Below are the code and all the weights of a small trained network. Each question names an input and a class and asks about switching units off, where a switched-off unit gives its printed mean instead of its output.

import numpy as np


def w(rows, s, z=0):
    codes = np.array(rows[::2]) - 128.0
    scale = np.full(codes.shape[1], s)
    scale[-1] = z or s
    return codes * scale


def f(y):
    return np.maximum(y, 0)


def log_softmax(a):
    a = a - a.max(-1, keepdims=True)
    return a - np.log(np.exp(a).sum(-1, keepdims=True))


def net(x, mask):
    res = np.array(x, float).reshape(1, 5) / 4 @ E
    y = f(res @ A[0][:, :-1].T + A[0][:, -1])
    res = res + np.where(mask, y, B[0][:, -1]) @ B[0][:, :-1]
    return log_softmax(res[-1] @ U[:, :-1].T + U[:, -1])


A, B = {}, {}
E = w([
[25,99,141,132,145,211,61],'x0',
[115,53,122,76,44,121,134],'x1',
[164,147,5,91,140,124,72],'x2',
[134,125,131,129,126,127,123],'x3',
[132,126,130,128,128,132,126],'x4',
],0.014)
A[0] = w([
[82,138,102,109,152,193,46,147],'N1',
[185,133,67,75,98,84,154,196],'N2',
[152,121,220,178,105,48,246,162],'N3',
[63,96,236,185,125,175,142,166],'N4',
[124,30,134,29,1,121,120,183],'N5',
[127,234,132,211,245,133,129,254],'N6',
],0.009,0.0072)
B[0] = w([
[97,83,138,188,174,154,64,195],'N1',
[154,129,66,128,97,43,195,209],'N2',
[36,46,71,214,201,67,2,237],'N3',
[136,165,242,78,99,229,179,220],'N4',
[32,100,88,89,95,121,180,228],'N5',
[226,165,162,170,232,144,102,254],'N6',
],0.0089,0.017)
U = w([
[149,117,120,203,178,115,41,248],'0',
[51,24,69,138,104,117,96,184],'1',
[253,237,62,121,142,80,162,86],'2',
[175,132,64,73,31,55,203,78],'3',
[187,173,223,137,131,197,152,6],'4',
[82,126,183,57,40,173,186,54],'5',
],0.0073,0.0023)

Each question gives the input, the list of numbers given to net, and the class t.
The units are the neurons (one row each of A and B). Each row of codes is followed by its name. A weight is (code - 128) times the scale printed after its matrix; where a second scale follows, it is the last column's (A, B and U).
mask holds one flag per neuron, in row order. A switched-off neuron (its flag False) gives its mean, the last column of its row in B, instead of its output. The means were averaged over made-up inputs and are rounded, as every weight is.
A unit's drop is (log p(t) with every unit on - log p(t) with that unit switched off) / (log p(t) with every unit on - log p(t) with every unit switched off).
The circuit of an input: a set's keep is (log p(t) with only the set's units on - log p(t) with every unit switched off) / (log p(t) with every unit on - log p(t) with every unit switched off). Starting from all 6 units, units are removed one at a time, each time the one whose removal leaves the highest keep (on an exact tie, the one counted first), for as long as the keep stays at least 0.8.
units of the circuit, in order: the units of the circuit, biggest drop first
k most important neurons: the k neurons with the biggest drops, biggest first
drop when u is switched off: that unit's drop, to one decimal
input [1,7,-5,5,1], class 5: units of the circuit, in order	(N4)
input [-1,1,-6,5,-1], class 1: 2 most important neurons	(N3 N6)
input [1,-4,-7,-3,8], class 4: 2 most important neurons	(N4 N1)
input [-6,1,-6,-7,3], class 1: 2 most important neurons	(N3 N6)
input [-4,4,1,-1,2], class 3: units of the circuit, in order	(N2 N1)
input [0,-3,1,-5,5], class 2: 2 most important neurons	(N3 N4)
input [-8,3,0,-1,-7], class 1: 3 most important neurons	(N3 N4 N6)
input [-5,4,-8,-7,2], class 1: units of the circuit, in order	(N3 N6)
input [2,3,-7,8,-5], class 5: units of the circuit, in order	(N4 N6)
input [-6,1,7,-1,-6], class 3: units of the circuit, in order	(N6 N2)
input [6,6,-2,-1,4], class 5: 2 most important neurons	(N3 N4)
input [-1,3,6,5,-2], class 3: units of the circuit, in order	(N3 N6)
input [5,-1,-8,3,0], class 4: 2 most important neurons	(N4 N5)
input [-1,1,-6,1,1], class 1: units of the circuit, in order	(N6)
input [1,-1,-8,-3,-8], class 4: 4 most important neurons	(N4 N1 N5 N2)
input [7,-8,0,7,-2], class 4: 2 most important neurons	(N3 N4)
input [1,-4,-7,5,-8], class 4: 3 most important neurons	(N4 N1 N2)
input [-6,2,0,-2,8], class 1: 2 most important neurons	(N3 N6)
input [-1,-2,2,-8,-1], class 2: drop when N1 is switched off	0.1
input [3,4,0,7,4], class 5: drop when N3 is switched off	1.0
input [6,4,-6,8,-8], class 5: units of the circuit, in order	(N4)
input [-2,-6,1,2,8], class 2: drop when N1 is switched off	0.3
